Here is a tiny trained network, its code and every weight. The questions are about switching its units off for an input and a class, where a switched-off unit gives its printed mean instead of its output.

import numpy as np


def w(rows, s, z=0):
    codes = np.array(rows[::2]) - 128.0
    scale = np.full(codes.shape[1], s)
    scale[-1] = z or s
    return codes * scale


def f(y):
    return np.maximum(y, 0)


def log_softmax(a):
    a = a - a.max(-1, keepdims=True)
    return a - np.log(np.exp(a).sum(-1, keepdims=True))


def net(x, mask):
    res = np.array(x, float).reshape(1, 7) / 4 @ E
    y = f(res @ A[0][:, :-1].T + A[0][:, -1])
    res = res + np.where(mask, y, B[0][:, -1]) @ B[0][:, :-1]
    return log_softmax(res[-1] @ U[:, :-1].T + U[:, -1])


A, B = {}, {}
E = w([
[122,229,96,134,105,120,165,103],'x0',
[134,124,138,118,133,114,103,144],'x1',
[240,168,202,94,126,213,178,80],'x2',
[132,113,117,123,137,116,140,129],'x3',
[156,142,122,254,179,147,162,133],'x4',
[148,144,110,115,141,94,143,134],'x5',
[153,136,138,126,147,85,116,154],'x6',
],0.0084)
A[0] = w([
[37,109,45,171,133,58,125,209,54],'n1',
[174,124,180,44,69,107,130,150,85],'n2',
[243,115,187,111,123,149,192,91,4],'n3',
[70,88,78,172,113,92,118,119,161],'n4',
[135,147,127,243,255,166,155,146,128],'n5',
[98,236,86,130,106,118,161,93,194],'n6',
[209,140,169,129,114,178,145,132,45],'n7',
],0.007,0.0029)
B[0] = w([
[206,134,85,145,29,115,95,104,254],'n1',
[165,162,116,80,175,130,21,120,208],'n2',
[234,135,89,145,91,59,31,51,237],'n3',
[139,161,214,206,70,177,137,113,217],'n4',
[1,176,75,20,198,143,115,170,239],'n5',
[126,29,226,85,129,115,237,173,237],'n6',
[109,174,70,143,64,109,129,96,211],'n7',
],0.0061,0.0057)
U = w([
[123,149,137,119,149,178,113,211,208],'0',
[153,183,80,193,79,119,58,94,1],'1',
[3,186,70,21,231,143,66,165,125],'2',
[107,98,236,124,184,121,158,180,173],'3',
],0.0062,0.0043)

Each question gives the input, the list of numbers given to net, and the class t.
The units are the neurons (one row each of A and B). Each row of codes is followed by its name. A weight is (code - 128) times the scale printed after its matrix; where a second scale follows, it is the last column's (A, B and U).
mask holds one flag per neuron, in row order. A switched-off neuron (its flag False) gives its mean, the last column of its row in B, instead of its output. The means were averaged over made-up inputs and are rounded, as every weight is.
A unit's drop is (log p(t) with every unit on - log p(t) with that unit switched off) / (log p(t) with every unit on - log p(t) with every unit switched off).
The circuit of an input: a set's keep is (log p(t) with only the set's units on - log p(t) with every unit switched off) / (log p(t) with every unit on - log p(t) with every unit switched off). Starting from all 7 units, units are removed one at a time, each time the one whose removal leaves the highest keep (on an exact tie, the one counted first), for as long as the keep stays at least 0.8.
units of the circuit, in order: the units of the circuit, biggest drop first
unit that matters most: the unit with the biggest drop
k most important neurons: the k neurons with the biggest drops, biggest first
drop when u is switched off: that unit's drop, to one decimal
input [6,-4,-7,5,-6,-2,0], class 1: units of the circuit, in order => [n1]
input [1,-5,8,4,-1,-5,-7], class 1: 3 most important neurons => [n3; n7; n5]
input [5,-3,1,2,5,8,8], class 2: 2 most important neurons => [n5; n4]
input [-2,-1,6,-3,8,0,-2], class 2: 3 most important neurons => [n5; n1; n4]
input [-4,5,8,-2,1,-8,4], class 1: units of the circuit, in order => [n3; n7]
input [3,-6,-2,4,6,-2,-3], class 2: 2 most important neurons => [n5; n3]
input [2,-7,8,4,-2,-2,0], class 1: 2 most important neurons => [n3; n7]
input [-5,0,8,3,4,6,4], class 1: 3 most important neurons => [n3; n7; n6]
input [-8,-6,-1,7,8,-4,8], class 2: 2 most important neurons => [n5; n6]
input [6,3,-7,3,-2,1,4], class 1: 2 most important neurons => [n1; n5]
input [-6,1,-6,-5,3,8,6], class 1: 2 most important neurons => [n1; n6]
input [8,5,2,-3,-3,2,-8], class 3: 2 most important neurons => [n6; n5]
input [-7,-5,-8,4,2,-5,0], class 1: 3 most important neurons => [n1; n6; n4]
input [3,-2,1,2,4,-4,8], class 2: 3 most important neurons => [n5; n4; n1]
input [5,6,-8,1,2,-1,7], class 1: 2 most important neurons => [n1; n4]
input [8,-3,-2,3,-1,-2,2], class 3: unit that matters most => n6
input [4,0,-3,2,-2,0,2], class 3: drop when n3 is switched off => 0.2
input [-5,8,-8,-5,-6,6,1], class 1: drop when n1 is switched off => 0.6
input [5,0,2,4,-4,5,-4], class 3: drop when n1 is switched off => 0.1
